Below is a small trained network, with its code and all its weights. Each question gives an input and a class and asks what happens when units are switched off, that is, made to give their printed mean instead of their output.

import numpy as np


def w(rows, s, z=0):
    codes = np.array(rows[::2]) - 128.0
    scale = np.full(codes.shape[1], s)
    scale[-1] = z or s
    return codes * scale


def norm(h):
    return h / np.sqrt((h * h).mean(-1, keepdims=True) + 1e-5)


def f(y):
    return np.maximum(y, 0)


def log_softmax(a):
    a = a - a.max(-1, keepdims=True)
    return a - np.log(np.exp(a).sum(-1, keepdims=True))


def net(x, mask):
    res = np.array(x, float).reshape(1, 5) / 4 @ E
    u = 0
    for l in range(4):
        y = f(norm(res) @ A[l][:, :-1].T + A[l][:, -1])
        res = res + np.where(mask[u : u + 10], y, B[l][:, -1]) @ B[l][:, :-1]
        u += 10
    return log_softmax(norm(res)[-1] @ U[:, :-1].T + U[:, -1])


A, B = {}, {}
E = w([
[100,65,31,87,204,120,119,170,188,208],'x0',
[127,130,128,130,130,127,130,127,129,128],'x1',
[44,138,65,82,61,91,252,217,131,110],'x2',
[127,118,118,135,113,137,112,125,123,129],'x3',
[38,73,132,98,116,70,137,24,133,46],'x4',
],0.0024)
A[0] = w([
[163,62,97,117,17,189,119,94,132,184,144],'0.n1',
[206,62,136,179,172,126,153,161,81,218,254],'0.n2',
[57,30,146,95,105,21,99,40,171,39,179],'0.n3',
[106,84,3,37,248,101,67,157,197,187,207],'0.n4',
[150,110,113,145,162,100,104,246,87,143,102],'0.n5',
[233,244,93,114,130,68,210,206,126,176,119],'0.n6',
[52,64,53,124,175,93,108,144,143,234,39],'0.n7',
[126,181,183,121,23,155,96,146,177,177,40],'0.n8',
[193,176,181,164,54,135,165,41,146,125,196],'0.n9',
[52,130,86,60,21,104,207,241,80,121,209],'0.n10',
],0.0023,0.00091)
B[0] = w([
[156,167,218,137,186,95,202,135,154,87,145],'0.n1',
[176,145,128,136,56,99,146,179,116,138,204],'0.n2',
[171,174,97,80,98,33,120,42,115,130,225],'0.n3',
[166,49,102,76,45,146,117,113,176,193,254],'0.n4',
[108,134,167,114,83,175,135,71,171,202,176],'0.n5',
[130,93,161,181,82,240,70,104,133,66,209],'0.n6',
[47,107,152,179,217,124,32,156,166,165,200],'0.n7',
[114,65,150,112,169,194,203,138,77,92,150],'0.n8',
[52,111,125,144,135,136,128,239,107,154,185],'0.n9',
[93,227,154,18,125,218,134,180,219,5,253],'0.n10',
],0.0028,0.0036)
A[1] = w([
[26,144,141,155,141,105,111,75,144,92,91],'1.n1',
[158,19,148,203,47,82,159,111,115,156,150],'1.n2',
[116,146,32,163,131,116,182,187,140,105,147],'1.n3',
[70,149,161,67,149,102,140,100,162,105,122],'1.n4',
[52,28,121,181,114,44,53,10,53,111,99],'1.n5',
[168,172,150,186,158,248,113,228,68,229,170],'1.n6',
[225,157,169,218,126,34,172,94,117,109,51],'1.n7',
[99,132,70,137,132,95,172,137,138,168,67],'1.n8',
[49,24,16,95,253,180,152,136,145,241,58],'1.n9',
[102,176,166,124,117,58,120,107,58,68,2],'1.n10',
],0.0028,0.00095)
B[1] = w([
[143,100,99,141,88,150,121,116,151,145,167],'1.n1',
[158,127,125,154,190,95,169,96,99,168,153],'1.n2',
[95,104,174,77,146,193,56,107,155,146,162],'1.n3',
[155,128,69,195,138,132,110,116,117,109,181],'1.n4',
[113,151,134,93,163,194,209,174,106,145,204],'1.n5',
[108,107,68,166,144,42,132,136,137,74,254],'1.n6',
[109,116,154,141,136,159,131,139,83,161,159],'1.n7',
[106,94,106,135,132,135,66,177,99,114,142],'1.n8',
[136,253,159,192,92,125,179,91,98,99,214],'1.n9',
[96,182,122,114,102,137,81,140,128,184,167],'1.n10',
],0.0042,0.0037)
A[2] = w([
[176,35,80,130,222,99,108,78,155,246,32],'2.n1',
[128,34,31,76,187,77,148,82,216,165,213],'2.n2',
[135,74,137,212,191,82,139,121,4,68,107],'2.n3',
[16,135,152,69,174,189,107,15,109,193,116],'2.n4',
[131,65,56,80,200,147,137,140,210,190,202],'2.n5',
[87,154,136,88,126,180,200,71,186,95,104],'2.n6',
[171,130,87,134,49,114,189,81,60,127,254],'2.n7',
[48,165,192,169,126,128,159,183,109,166,85],'2.n8',
[88,80,77,111,212,190,25,121,112,157,211],'2.n9',
[51,93,130,122,61,114,137,69,112,123,86],'2.n10',
],0.0032,0.0013)
B[2] = w([
[210,101,190,154,57,52,212,131,83,102,229],'2.n1',
[147,68,118,192,211,170,72,146,71,3,254],'2.n2',
[118,220,147,202,226,97,46,189,137,183,196],'2.n3',
[38,127,110,76,149,229,202,148,40,128,246],'2.n4',
[171,49,171,37,136,127,71,114,139,96,254],'2.n5',
[190,105,121,231,89,77,93,161,106,159,249],'2.n6',
[143,82,151,127,138,79,113,160,206,226,201],'2.n7',
[208,32,167,117,137,153,104,108,198,76,174],'2.n8',
[130,146,153,133,58,93,211,139,161,102,200],'2.n9',
[129,180,55,149,164,111,93,124,153,137,184],'2.n10',
],0.0034,0.0027)
A[3] = w([
[136,136,55,173,131,118,109,170,153,120,144],'3.n1',
[118,183,139,160,180,124,157,130,68,215,142],'3.n2',
[91,172,132,186,163,173,105,136,59,254,130],'3.n3',
[134,211,123,158,107,141,168,132,88,92,125],'3.n4',
[113,220,116,133,44,23,161,68,184,137,47],'3.n5',
[43,116,111,73,115,141,164,83,151,93,110],'3.n6',
[64,169,129,60,77,141,201,157,137,129,123],'3.n7',
[112,102,169,121,176,150,190,46,21,165,76],'3.n8',
[126,95,111,90,144,86,157,54,88,150,2],'3.n9',
[61,188,132,111,139,191,150,97,104,253,115],'3.n10',
],0.0044,0.0018)
B[3] = w([
[82,144,175,80,161,109,131,64,105,129,252],'3.n1',
[80,141,120,119,173,122,75,100,164,166,213],'3.n2',
[62,156,119,93,186,133,143,109,147,200,232],'3.n3',
[105,205,37,171,89,127,211,108,92,117,211],'3.n4',
[190,113,112,45,42,58,131,114,84,221,174],'3.n5',
[149,140,123,174,144,62,103,121,82,113,214],'3.n6',
[175,98,144,173,179,103,112,75,104,203,250],'3.n7',
[126,73,137,67,79,228,167,119,116,133,242],'3.n8',
[117,143,252,131,105,190,184,181,91,108,162],'3.n9',
[54,213,119,45,96,163,152,77,215,149,201],'3.n10',
],0.0047,0.0029)
U = w([
[96,213,168,208,227,95,54,137,114,205,253],'0',
[122,216,129,193,55,197,191,188,125,49,99],'1',
[249,48,157,188,137,58,90,132,140,167,128],'2',
[110,89,126,72,119,199,54,202,255,147,85],'3',
[13,182,142,54,138,210,158,50,121,221,55],'4',
[134,178,86,102,29,24,147,70,59,179,157],'5',
[138,38,177,85,113,206,196,89,40,88,156],'6',
[39,81,58,96,180,66,51,88,122,35,58],'7',
],0.0085,0.00066)

Each question gives the input, the list of numbers given to net, and the class t.
The units are the neurons (one row each of A and B). Each row of codes is followed by its name. A weight is (code - 128) times the scale printed after its matrix; where a second scale follows, it is the last column's (A, B and U).
mask holds one flag per neuron, layer by layer. A switched-off neuron (its flag False) gives its mean, the last column of its row in B, instead of its output. The means were averaged over made-up inputs and are rounded, as every weight is.
A unit's drop is (log p(t) with every unit on - log p(t) with that unit switched off) / (log p(t) with every unit on - log p(t) with every unit switched off).
The circuit of an input: a set's keep is (log p(t) with only the set's units on - log p(t) with every unit switched off) / (log p(t) with every unit on - log p(t) with every unit switched off). Starting from the 12 units with the biggest drops (on a tie, the unit counted first), units are removed one at a time, each time the one whose removal leaves the highest keep (on an exact tie, the one counted first), for as long as the keep stays at least 0.8.
circuit, biggest first: the units of the circuit, biggest drop first
top k neurons: the k neurons with the biggest drops, biggest first
top k neurons in layer l: the k neurons of layer l with the biggest drops, biggest first
drop when u is switched off: that unit's drop, to one decimal
input [-2,-3,1,6,8], class 5: circuit, biggest first : (0.n3 3.n5)
input [-6,4,-3,6,1], class 4: top 2 neurons : (0.n10 1.n6)
input [-2,4,0,7,-4], class 0: top 2 neurons : (0.n10 2.n3)
input [-5,-7,-5,1,0], class 0: top 3 neurons : (0.n9 0.n3 2.n3)
input [1,4,7,3,-8], class 3: top 2 neurons : (1.n9 1.n3)
input [1,1,-7,1,1], class 6: top 2 neurons : (1.n9 2.n1)
input [8,8,-3,4,-1], class 2: top 2 neurons in layer 0 : (0.n4 0.n10)
input [4,-3,-1,5,-6], class 2: top 2 neurons : (0.n10 1.n6)
input [0,4,-4,-2,8], class 4: top 2 neurons : (1.n5 0.n4)
input [-4,1,-1,4,-7], class 0: top 3 neurons : (0.n10 2.n3 1.n6)
input [5,0,1,-7,0], class 3: top 4 neurons : (0.n4 1.n6 1.n9 2.n5)
input [0,6,1,3,6], class 5: top 3 neurons : (0.n3 0.n7 0.n4)
input [5,6,-2,8,0], class 2: top 2 neurons : (0.n4 0.n2)
input [1,2,-6,-2,6], class 6: top 2 neurons in layer 1 : (1.n9 1.n1)
input [-3,-6,8,4,2], class 5: top 2 neurons in layer 3 : (3.n5 3.n7)
input [8,7,-8,-7,-1], class 2: top neuron in layer 2 : (2.n1)
input [5,0,4,-7,2], class 7: top neuron in layer 1 : (1.n9)
input [2,-4,0,2,2], class 6: top 2 neurons in layer 0 : (0.n3 0.n10)
input [2,8,-6,-3,-8], class 2: top 2 neurons in layer 1 : (1.n9 1.n6)
input [8,-6,7,1,-1], class 3: drop when 2.n5 is switched off : 0.1
input [-3,-8,-1,1,-4], class 0: drop when 0.n10 is switched off : 1.6
